Where the symbols take the items:
state | @ ^ $ + * ! § %
CN | ZN MB none none none JZ none GN
PQ | TB LZ TD BL CT TL TM GJ
DJ | RR JN ML QJ TQ HF QH FB
TZ | none TQ DM none JN none LC none
MD | none none RN none PG TC none QZ
ZF | NL BT SG FP PP DH HS RG
HG | none none LS QZ TN ZC none none
JL | QG LG JD DL DZ HP Z597 NF
ZZ | RZ JZ RL RT GJ MB ZJ CT
JF | MG QB ZP SB BN FQ QS TT
CC | FJ SL ZS MH GG DP FS LM
MH | none BZ none CC none none TT QS
RR | DJ LB LQ HS CL QD FP NC
CT | FZ GH FP SG PQ SC LQ ZZ
Z762 | none none none RP none BZ PC QQ
GM | none TC HJ none MC none none LC
ZM | none LS none BC FQ BN none none
TB | PQ LJ BG NF FZ NT NJ DL
FL | none PG ZN none none MC none PH
TC | PF GM DL JD NM MD HZ BG
GJ | DL HH PF QG ZZ ZR FF PQ
SM | BN BL none LZ MG none none none
ZP | BT NL JF FT LL MQ DN PR
TR | DM TM none none JB none LZ none
PR | none ZB TT MC none none none ZP
BR | MB ZN PG PC RN RZ RP CJ
FZ | CT SB QH QB TB CJ ML RZ
BT | ZP ZF MG QT none none none none
MG | JF SG BT GH SM BD ZQ GQ
SJ | GN CJ PH FQ BC SB HR ZN
FJ | CC ZJ none none none none JZ JB
DL | GJ HJ TC JL RZ RN MZ TB
FB | NC ZS SL BM HZ CZ NM DJ
QH | FP FT FZ NL BG JH DJ NM
LM | JB ML JN QS DM HR SB CC
BG | TD LC TB ZC QH QZ TQ TC
GQ | TT RT none JZ none none none MG
MR | LS none none TL FR BL none none
PP | ZC none BL TD ZF none none none
QT | FT FP GH BT GL SZ LB DG
NZ | none PC none ZN none TT none FQ
DN | none QJ QS JN none none ZP none
LB | JN RR JB none none none QT none
RP | GB DP CZ Z762 Z16 SL BR MM
RT | DZ GQ RG ZZ QG TH SQ SG
HF | QD MJ MM LF MT DJ JH CZ
MP | none RN none none ZN HJ none BC
QC | PG none MB none none RL none ZH
HQ | BC TL none none GN LZ none none
FQ | BD BQ MQ SJ ZM JF QR NZ
CZ | none none RP none none FB PG HF
BF | RF QS QJ ML BP QQ QB BZ
Z597 | none none none MZ BZ none JL BP
FC | QQ none none JQ none RF FR none
GR | none none none PJ QQ BP LS none
TD | BG GL PQ PP FP LH CL PF
LC | GL BG LJ LL FT GZ TZ GM
LG | none JL none HJ TT none none BN
MM | JQ HR HF QQ PJ ML CJ RP
DP | none RP none none none CC ZN HR
NF | BL BN ZC TB QB LS BP JL
ZH | JH SZ SC DH LH FP QD QC
NM | RL MC RZ ZB TC PG FB QH
SZ | PH ZH GN none none QT none none
CL | TQ none TM none RR none TD none
SQ | BZ none none ZJ none none RT RF
BC | HQ NT GZ ZM SJ LJ NB MP
LH | QZ none TL none ZH TD none none
QG | JL none none GJ RT none none BL
MT | none none PJ none HF TQ QZ none
ML | LQ LM DJ BF NJ MM FZ SL
TN | DH MQ BQ JH HG NL LF TJ
ZC | PP LL NF BG NL HG BH JD
DG | MC RL JZ none none none none QT
HH | HJ GJ none none JZ none none LZ
BM | none none BZ FB none none ZB QJ
DH | TN none FR ZH none ZF none none
RL | NM DG ZZ RG PF QC NC FP
DM | TR NJ TZ GS LM NB LJ GG
GZ | none QZ BC none PH LC none none
TJ | none none PC PG none ZB none TN
NJ | TM DM TQ BP ML PJ TB MZ
NT | TL BC QZ LS CJ TB PJ RN
BH | none none BP TQ QJ none ZC none
BN | SM NF LL LJ JF ZM GS LG
NB | none PJ none none HR DM BC none
HJ | HH DL GM LG FS MP GG LJ
PG | QC FL BR TJ MD NM CZ JH
LS | MR ZM HG NT BQ NF GR HP
JZ | FS ZZ DG GQ HH CN FJ GH
LQ | ML JB RR RF TM JQ CT ZJ
GG | none MZ none none CC none HJ DM
BD | FQ FR none GN none MG none none
TL | NT HQ LH MR SC PQ ZT ZR
GL | LC TD LZ none QT none none none
HS | QJ none RF RR none none ZF none
ZJ | SL FJ NC SQ FF GB ZZ LQ
RF | BF ZQ HS LQ ZD FC SG SQ
QJ | HS DN BF DJ BH LF NL BM
PC | TH NZ TJ BR HP DZ Z762 BQ
DD | HR JQ none none none JB GN none
LF | none none QQ HF none QJ TN none
RZ | ZZ FS NM DZ DL BR SL FZ
JB | LM LQ LB ZQ TR DD GH FJ
NC | FB none ZJ none none none RL RR
QS | ZQ BF DN LM GS QR JF MH
NL | ZF ZP QB QH ZC TN QJ ZB
GN | SJ SC SZ BD HQ GH DD CN
TH | PC none none MB none RT none FR
HP | none none none RN PC JL none LS
ZQ | QS RF none JB none none MG none
MZ | FF GG HZ Z597 SL Z16 DL NJ
LJ | LZ TB LC BN SB BC DM HJ
TM | NJ TR CL ZD LQ ZT PQ FF
CJ | SC SJ JH BQ NT FZ MM BR
GS | none BP none DM QS none BN none
ZS | none FB CC none none none MC JN
HR | DD MM MJ QR NB LM SJ DP
DZ | RT TT ZB RZ JL PC BZ QB
FR | BQ BD DH SC MR SG FC TH
QR | none QQ none HR none QS FQ none
QD | HF none JQ none none RR ZH none
PJ | ZT NB MT GR MM NJ NT Z16
FT | QT QH SB ZP LC PH JN MC
ZT | PJ none none none JQ TM TL none
TT | GQ DZ PR FS LG NZ MH JF
MQ | none TN FQ PH none ZP none none
JN | LB DJ LM DN TZ MJ FT ZS
RG | ZB none RT RL none none none ZF
FF | MZ none none none ZJ none GJ TM
QB | SG JF NL FZ NF BQ BF DZ
Z16 | none none none none RP MZ RN PJ
GH | SB CT QT MG LZ GN JB JZ
QQ | FC QR LF MM GR BF BQ Z762
FP | QH QT CT ZF TD ZH RR RL
LL | none ZC BN LC ZP none none none
BZ | SQ MH BM SL Z597 Z762 DZ BF
JQ | MM DD QD FC ZT LQ SC GB
MC | DG NM FS PR GM FL ZS FT
LZ | LJ PQ GL SM GH HQ TR HH
RN | ZR MP MD HP BR DL Z16 NT
SL | ZJ CC FB BZ MZ RP RZ ML
JD | none none JL TC ZB none none ZC
HZ | none none MZ none FB none TC TQ
QZ | LH GZ NT HG JH BG MT MD
MB | BR CN QC TH ZR ZZ GB SC
PF | TC none GJ none RL none none TD
FS | JZ RZ MC TT HJ ZN CC SB
TQ | CL TZ NJ BH DJ MT BG HZ
BQ | FR FQ TN CJ LS QB QQ PC
ZD | BP none none TM RF none BL none
BP | ZD GS BH NJ BF GR NF Z597
BL | NF SM PP PQ SG MR ZD QG
ZB | RG PR DZ NM JD TJ BM NL
ZR | RN none none none MB GJ none TL
SG | QB MG ZF CT BL FR RF RT
SB | GH FZ FT JF LJ SJ LM FS
MJ | none HF HR none none JN PH none
PH | SZ JH SJ MQ GZ FT MJ FL
JH | ZH PH CJ TN QZ QH HF PG
ZN | CN BR FL NZ MP FS DP SJ
SC | CJ GN ZH FR TL CT JQ MB
GB | RP none none none none ZJ MB JQ

In the rows, 52 means zero.

The rows follow the links: the fewer symbols apart two items are, the more alike their rows tend to be.

Some items and rows for them; each showing differs a little:
SQ
 38   49   53   62   56   57   70   49   39   33   49   51   41   52   83   41   39   25   65   53   36   59   62   38   38   55   35   55   55   46   46   42   55   49   47   58   55   37   36   46   32   55   44   41   53   51   87   57   51   64   60   61   60   29   34   75   52   39   45   62   28   56   40   40
JB
 52   58   74   48   60   59   50   71   70   62   59   60   42   66   73   34   67   45   38   43   44   55   75   40   46   60   30   46   71   26   68   42   57   45   36   61   49   52   56   36   49   65   47   63   32   37   44   71   48   60   39   46   41   37   37   44   56   42   37   56   38   59   48   42
GL
 41   53   42   36   32   46   34   78   80   66   65   62   50   49   43   57   60   57   61   37   67   38   38   41   56   62   39   50   72   48   78   55   56   53   41   59   57   66   66   65   57   78   56   75   45   44   36   58   51   58   39   63   46   31   71   31   61   47   60   45   46   32   64   53
GB
 42   55   58   69   56   30   78   42   51   30   50   52   44   74   77   47   56   26   56   61   47   54   79   65   57   64   36   26   40   45   44   53   34   61   54   58   41   47   44   39   52   44   48   57   44   54   51   69   54   58   55   56   38   39   45   68   58   31   39   72   40   64   37   41
RT
 31   50   49   61   60   57   79   58   45   33   57   55   37   48   66   62   32   34   70   59   29   53   57   52   43   56   28   63   56   56   42   33   48   46   52   71   52   33   38   46   47   50   38   53   64   50   83   46   33   58   58   70   63   34   37   64   58   40   54   44   40   49   58   42
DZ
 46   52   53   59   62   71   76   44   35   42   48   50   61   46   49   67   33   54   50   66   41   61   55   57   46   36   50   70   41   69   30   37   49   48   63   59   53   30   38   40   43   37   49   37   70   59   86   30   40   57   68   56   74   68   33   67   44   52   53   42   62   48   57   48
HZ
 55   36   47   60   37   33   49   33   48   54   32   43   67   48   54   59   54   53   77   44   84   39   50   44   60   47   70   42   45   55   52   63   64   68   49   40   68   54   57   67   43   60   67   39   44   53   52   69   79   48   61   43   50   52   65   66   39   63   48   75   67   32   48   36
MC
 45   52   45   43   46   62   62   69   81   79   47   41   56   65   24   68   68   71   59   67   67   42   53   70   56   51   81   65   65   52   43   45   63   61   40   50   55   47   52   53   37   50   59   55   47   35   48   71   46   54   41   37   58   51   59   43   47   65   50   30   87   37   64   44
TD
 47   58   33   53   43   31   35   60   65   43   61   54   54   39   60   63   50   66   86   28   63   24   31   41   62   63   33   46   51   46   71   60   47   69   53   55   62   71   52   79   69   69   63   68   49   57   48   60   54   52   56   72   40   36   72   51   62   42   52   47   44   37   65   42
PQ
 50   60   43   63   45   38   51   63   51   31   58   71   54   37   68   71   49   58   61   30   57   51   46   46   61   59    5   38   49   43   66   51   49   47   54   66   56   66   59   55   74   72   65   75   46   68   51   41   46   66   56   63   45   55   49   53   64   35   50   53   33   36   60   56
TL
 48   57   42   62   39   29   45   53   50   27   63   67   48   42   59   59   52   43   50   40   55   55   46   58   60   62   17   34   41   51   64   53   34   53   65   64   44   73   58   62   72   58   55   80   50   76   38   39   48   53   53   71   44   55   60   47   61   34   49   56   32   51   50   60
SL
 57   45   67   68   64   50   74   39   48   44   30   48   66   60   65   51   55   50   58   61   59   61   74   62   60   40   51   43   41   50   39   49   51   55   52   52   55   41   49   34   38   45   65   37   32   47   64   64   63   61   66   32   53   71   27   68   39   51   38   64   70   55   41   37
JF
 57   51   61   40   65   87   52   70   53   64   59   56   51   50   46   47   51   66   20   58   34   68   50   48   37   46   62   78   65   53   49   36   59   29   48   59   51   39   48   36   48   51   44   46   59   44   61   29   37   51   47   44   64   59   33   36   45   59   63   27   60   56   62   64
QQ
 70   49   66   55   74   61   46   28   28   41   52   47   47   53   66   30   43   45   34   61   30   65   56   45   40   47   63   58   34   53   38   58   48   47   59   36   53   44   44   46   61   31   44   28   58   59   62   42   52   44   62   54   47   69   38   63   48   57   53   61   44   78   38   58
ZQ
 49   54   72   44   62   69   53   70   57   59   62   55   35   56   78   32   46   32   37   50   31   61   60   24   30   58   41   61   71   39   65   46   61   30   38   49   55   47   50   42   35   60   34   54   51   42   66   57   45   63   36   56   54   35   43   52   58   45   52   47   33   60   45   49
PG
 42   59   34   55   51   33   59   42   60   56   46   40   58   65   28   75   59   58   74   73   64   38   52   83   64   57   88   51   40   61   38   58   44   77   63   41   48   52   47   61   64   27   58   45   60   52   49   59   48   41   57   54   45   61   61   64   50   57   49   42   79   55   55   42
CJ
 69   61   59   60   68   49   51   45   47   45   53   49   60   61   41   63   56   67   39   62   43   56   57   84   63   49   49   44   33   49   37   49   36   58   66   55   33   62   50   39   80   31   60   48   54   65   44   40   36   44   68   52   36   88   37   51   52   43   47   47   64   73   52   58
CZ
 53   48   52   62   59   34   57   32   51   55   36   32   57   74   52   49   58   44   73   69   65   41   62   74   63   56   83   44   41   53   39   64   51   74   57   30   54   51   48   57   48   38   59   35   49   46   43   85   66   44   60   50   45   53   60   72   44   58   40   70   71   64   40   39
NF
 62   48   48   62   51   63   44   48   26   40   56   62   63   26   54   57   37   67   45   37   44   62   32   32   48   38   40   62   44   61   47   50   55   42   67   59   61   48   54   58   58   58   54   43   66   71   67   19   55   50   64   58   70   70   43   49   46   61   66   52   46   41   60   67
PF
 34   48   32   54   37   29   50   60   56   41   52   54   53   39   51   79   51   54   93   43   75   34   42   46   65   60   39   46   55   52   64   60   49   75   52   64   60   62   58   72   58   62   63   65   52   54   53   63   56   55   59   65   49   34   72   63   63   46   54   55   50   22   60   37
PP
 42   54   28   42   48   44   31   53   48   44   65   54   42   37   60   59   39   54   76   32   46   39   23   33   39   60   42   61   61   55   60   55   63   58   53   50   63   55   38   80   59   66   51   47   69   57   67   46   49   45   58   77   57   32   68   51   66   53   60   44   27   41   63   57
LF
 62   55   55   43   65   50   35   31   38   57   50   34   45   54   59   32   42   53   56   59   40   42   41   47   34   53   93   63   45   54   39   63   62   64   63   34   55   56   38   63   61   35   48   19   71   48   58   62   64   43   64   59   46   54   69   60   49   64   54   58   54   77   39   54
MR
 50   59   46   49   45   46   49   48   32   21   66   66   35   40   60   48   37   41   48   39   38   57   39   46   42   58   26   48   47   63   50   52   40   41   71   62   51   58   53   66   66   56   45   68   74   72   54   22   45   47   57   77   52   42   64   51   68   45   61   56   20   55   48   70
RG
 21   56   36   52   59   46   62   54   57   42   60   39   39   50   51   63   41   42   87   54   46   38   40   51   41   63   57   68   55   56   43   47   59   65   48   53   55   41   34   71   48   49   45   47   73   41   79   58   40   55   58   74   57   22   56   63   60   49   50   34   48   45   59   41
SM
 44   45   51   38   43   68   50   69   52   52   64   65   36   36   53   49   44   45   38   37   41   64   41   23   46   52   25   58   69   54   70   52   53   28   44   64   53   50   57   54   45   71   41   76   62   54   58   33   46   52   36   56   63   33   56   38   57   45   61   44   27   39   57   66
TT
 46   48   55   46   54   81   72   66   56   64   50   51   55   52   34   54   43   54   38   67   40   71   56   54   43   37   63   72   63   67   45   36   54   29   48   62   49   25   52   40   28   51   40   52   56   43   69   39   37   53   46   39   74   57   39   47   41   64   53   34   66   47   58   60
PR
 39   46   46   38   50   73   58   62   59   77   53   40   51   55   30   57   49   58   59   67   53   49   41   51   43   48   85   76   66   60   43   45   72   45   45   48   58   34   49   54   36   50   41   40   67   39   67   47   48   46   39   44   70   35   61   47   44   69   63   36   72   42   64   51
FQ
 55   54   62   39   63   80   56   58   48   65   64   55   44   62   34   37   47   52   18   65   31   66   55   61   46   53   66   66   58   62   44   40   47   30   58   52   44   44   49   40   57   40   35   52   68   48   47   29   40   44   48   47   55   59   46   35   52   58   65   40   55   69   53   78
RN
 55   47   43   66   32   34   69   35   42   32   41   62   68   42   36   66   48   50   48   55   76   69   53   78   75   41   45   40   25   68   40   53   35   52   75   59   47   51   62   55   57   46   59   62   55   77   37   28   63   46   62   44   54   74   54   59   48   51   53   63   61   44   45   62
LC
 58   47   47   36   38   56   35   65   70   78   52   51   63   47   26   59   63   75   51   42   75   39   34   48   64   50   69   56   61   56   69   60   60   54   50   52   59   64   65   60   54   67   63   57   48   51   32   47   65   46   44   41   58   53   66   36   51   64   61   46   72   35   67   66
ZZ
 38   55   47   71   55   42   79   61   68   32   53   57   50   55   63   72   52   44   70   58   50   51   68   66   62   58   16   43   48   43   49   39   35   60   44   74   48   42   46   38   53   52   51   70   45   54   65   55   35   76   62   61   44   44   30   65   59   26   37   44   44   45   55   35
HQ
 53   51   54   46   35   45   53   68   63   49   65   65   45   53   50   53   64   47   33   39   57   56   58   56   57   61   23   37   63   55   72   55   35   36   49   59   39   74   69   52   56   66   43   91   46   59   23   39   45   50   30   53   43   43   59   35   65   38   61   51   38   48   52   68
BL
 46   52   43   58   53   52   48   54   38   29   68   65   42   29   67   54   39   48   56   37   41   57   34   29   45   51   16   56   47   58   61   50   49   41   57   65   58   53   49   60   62   63   45   60   68   69   67   26   47   59   60   78   63   46   52   52   57   48   61   48   24   41   56   60

Each walk starts at a row. The symbols on each line, taken left to right, move it on to the next item.
Each answer is a row, close to the row of the item it stands for.
start  43   42   52   53   62   56   51   35   47   53   42   32   56   55   58   48   45   50   71   60   49   47   48   44   41   46   90   65   52   59   35   54   74   60   51   35   64   42   33   60   34   43   49   14   58   37   76   67   63   46   65   57   58   47   57   73   45   75   52   58   63   59   49   30
+ § % * ^ $ ^ ^ %:  56   39   52   49   29   64   61   64   60   64   41   62   71   45   32   62   59   61   34   52   71   69   57   51   70   36   44   47   54   60   60   51   48   38   52   72   48   40   70   42   36   62   54   74   44   54   41   36   61   56   44   29   69   60   46   44   47   57   56   51   69   27   58   60
! ! ^ * * §:  60   40   61   72   41   42   66   38   37   37   26   62   68   45   70   50   51   50   51   42   74   64   64   46   63   37   39   35   39   51   57   56   57   61   59   57   57   46   63   49   42   59   67   45   33   71   54   49   77   59   53   36   55   69   43   69   41   62   45   80   54   36   49   50
start  48   54   43   46   69   59   34   48   46   58   56   43   58   45   40   63   41   75   70   51   37   36   30   50   40   47   76   77   52   51   39   51   67   67   57   38   63   47   34   68   67   43   55   21   69   51   76   44   41   47   68   66   56   62   54   54   49   66   64   30   64   57   67   49
* $ * % $ *:  42   41   35   50   39   52   46   40   32   45   46   51   58   31   32   67   34   60   78   49   65   47   28   46   48   46   67   64   45   77   42   55   59   63   60   54   67   46   49   75   47   50   53   36   77   59   75   39   64   44   60   65   74   49   68   62   45   71   64   50   63   32   58   52
+ $ § § @ * $ @ %:  56   61   41   57   63   47   36   54   68   65   50   35   71   50   42   69   58   87   76   53   56   29   43   65   58   52   66   62   47   42   47   48   57   74   52   48   53   58   42   58   76   46   71   32   47   52   53   60   45   49   72   54   41   67   55   53   51   55   49   36   77   53   70   38
start  55   48   59   58   47   47   45   48   27   37   58   61   43   35   87   36   38   34   50   28   43   55   45   22   37   50   23   51   49   51   64   56   59   45   53   56   62   58   51   62   48   70   50   54   53   64   69   42   59   58   53   63   57   45   50   58   54   48   58   68   17   52   46   54
* § ! ^ + % %:  43   66   56   45   54   53   60   78   76   57   67   63   35   64   50   46   64   47   28   59   41   57   71   70   54   61   31   46   63   44   58   44   35   36   51   61   32   62   58   40   61   55   39   80   50   50   33   54   30   56   38   54   38   45   48   33   64   37   48   39   47   62   51   61
^ + ! § § § $:  41   58   53   49   69   47   39   47   54   54   64   36   34   49   73   38   46   44   75   41   36   34   44   30   32   61   59   62   59   40   57   53   73   63   44   40   66   55   36   73   56   59   50   32   56   41   73   73   50   53   55   71   48   28   56   60   58   47   49   54   29   61   48   40
start  52   43   43   60   39   60   61   42   22   38   44   65   61   30   45   63   31   57   52   45   53   67   40   46   55   33   45   57   34   73   39   49   53   44   69   61   58   31   55   56   40   55   54   46   67   73   76   19   58   51   61   54   78   65   48   63   43   61   61   55   55   33   56   59
% + + § *:  63   54   66   58   76   70   48   33   29   50   45   52   57   51   72   40   41   53   42   51   24   64   50   36   34   36   61   63   41   42   40   51   63   48   58   42   58   37   44   40   50   45   51   20   52   55   76   45   55   55   63   50   55   66   25   59   43   59   51   59   47   72   47   47
@ + $ ^ @ ^:  66   56   50   55   71   46   33   37   56   66   38   40   63   57   60   50   61   75   69   50   56   28   51   52   54   49   76   56   46   41   48   60   71   77   45   32   64   61   47   59   63   47   73   22   36   45   55   81   65   53   67   49   39   64   49   56   48   61   46   57   66   65   53   34
start  49   59   51   57   63   34   40   55   64   50   52   41   45   59   73   50   56   53   74   45   48   30   51   39   42   64   49   51   58   33   60   54   65   72   41   43   56   63   43   65   65   56   63   41   35   37   51   86   58   57   58   63   33   38   52   56   57   42   36   57   43   62   49   33
* * ! @ * §:  61   54   38   50   41   33   32   36   48   51   49   52   64   47   31   63   60   69   63   43   70   37   29   65   68   60   69   46   42   62   54   66   47   70   68   45   53   78   60   74   75   46   63   50   58   63   32   47   60   39   57   58   48   69   76   46   49   60   56   54   66   49   54   59
* § @ ! § ^:  39   60   51   42   50   53   43   76   87   78   61   43   42   62   45   58   68   64   64   50   52   28   50   51   56   68   48   59   72   37   69   43   65   56   30   54   47   59   49   59   55   64   51   68   41   28   44   71   37   59   45   54   38   30   56   35   59   43   49   30   53   48   64   40
start  56   46   36   43   44   46   30   33   36   48   62   48   49   39   36   56   38   61   56   44   49   41   20   53   47   53   73   59   43   68   44   61   57   60   69   41   56   63   51   78   65   45   49   44   78   62   49   32   55   34   58   64   56   48   75   50   52   70   67   45   53   53   54   66
+ ! ! ^ $:  67   52   52   44   37   56   45   56   53   59   55   67   63   53   32   51   59   61   19   50   60   66   52   58   66   44   48   43   49   57   60   56   38   37   59   59   41   62   73   47   61   60   54   75   49   63   19   29   52   49   40   30   54   73   58   33   52   57   57   52   61   51   52   79
$ $ @ * + @ + §:  72   56   76   50   59   59   54   52   57   70   47   52   47   67   52   32   71   48   18   63   48   68   74   64   50   51   67   48   54   44   52   53   52   38   50   48   36   61   58   27   51   49   48   56   38   48   30   53   59   49   42   34   42   71   42   41   45   51   48   58   61   77   39   62
start  71   55   49   50   46   25   28   30   44   52   41   48   59   53   52   43   59   55   57   42   71   41   40   54   56   52   74   36   37   54   52   69   55   69   59   32   60   74   59   68   66   51   67   38   49   63   32   60   79   40   55   54   42   62   76   55   50   63   54   73   52   57   38   57
$ % % ! § § $ @:  54   52   45   57   49   29   30   49   56   50   53   54   49   46   72   47   53   51   79   27   68   33   38   30   57   61   42   38   60   39   69   69   63   72   45   44   62   69   57   68   56   66   64   51   38   53   46   73   70   54   54   63   37   40   67   53   58   48   46   68   36   46   52   38
§ @ ^ ^ * $ +:  58   53   53   56   71   71   54   47   30   44   53   51   59   39   55   60   35   70   44   53   23   60   47   54   41   38   50   73   40   52   36   36   59   47   58   53   52   40   41   47   66   49   53   26   64   63   79   30   36   56   74   59   63   75   30   55   45   56   61   35   52   63   62   57
start  32   53   51   48   44   55   81   77   74   58   54   59   47   62   51   57   57   44   48   62   58   54   71   58   55   54   25   49   67   41   58   38   44   39   38   72   38   39   50   37   39   58   44   79   40   38   51   63   37   65   39   46   49   40   40   50   57   35   42   42   53   43   56   43
^ @ @ $ § $ ^ ^:  46   56   59   69   61   43   75   48   60   34   46   46   47   61   83   51   52   33   67   53   50   53   76   52   54   58   28   37   48   39   54   51   53   60   41   60   49   48   43   41   45   62   53   56   36   49   62   77   53   66   60   55   47   41   31   69   54   35   33   67   41   53   47   32
% $ ! § @ ! § ! ^:  62   54   60   40   58   51   34   51   66   79   49   40   52   72   45   36   71   56   45   62   55   41   55   58   51   64   89   49   64   43   55   65   60   60   45   30   50   61   54   55   51   40   54   41   40   37   25   76   62   43   39   35   37   50   66   43   54   61   49   58   68   65   43   53
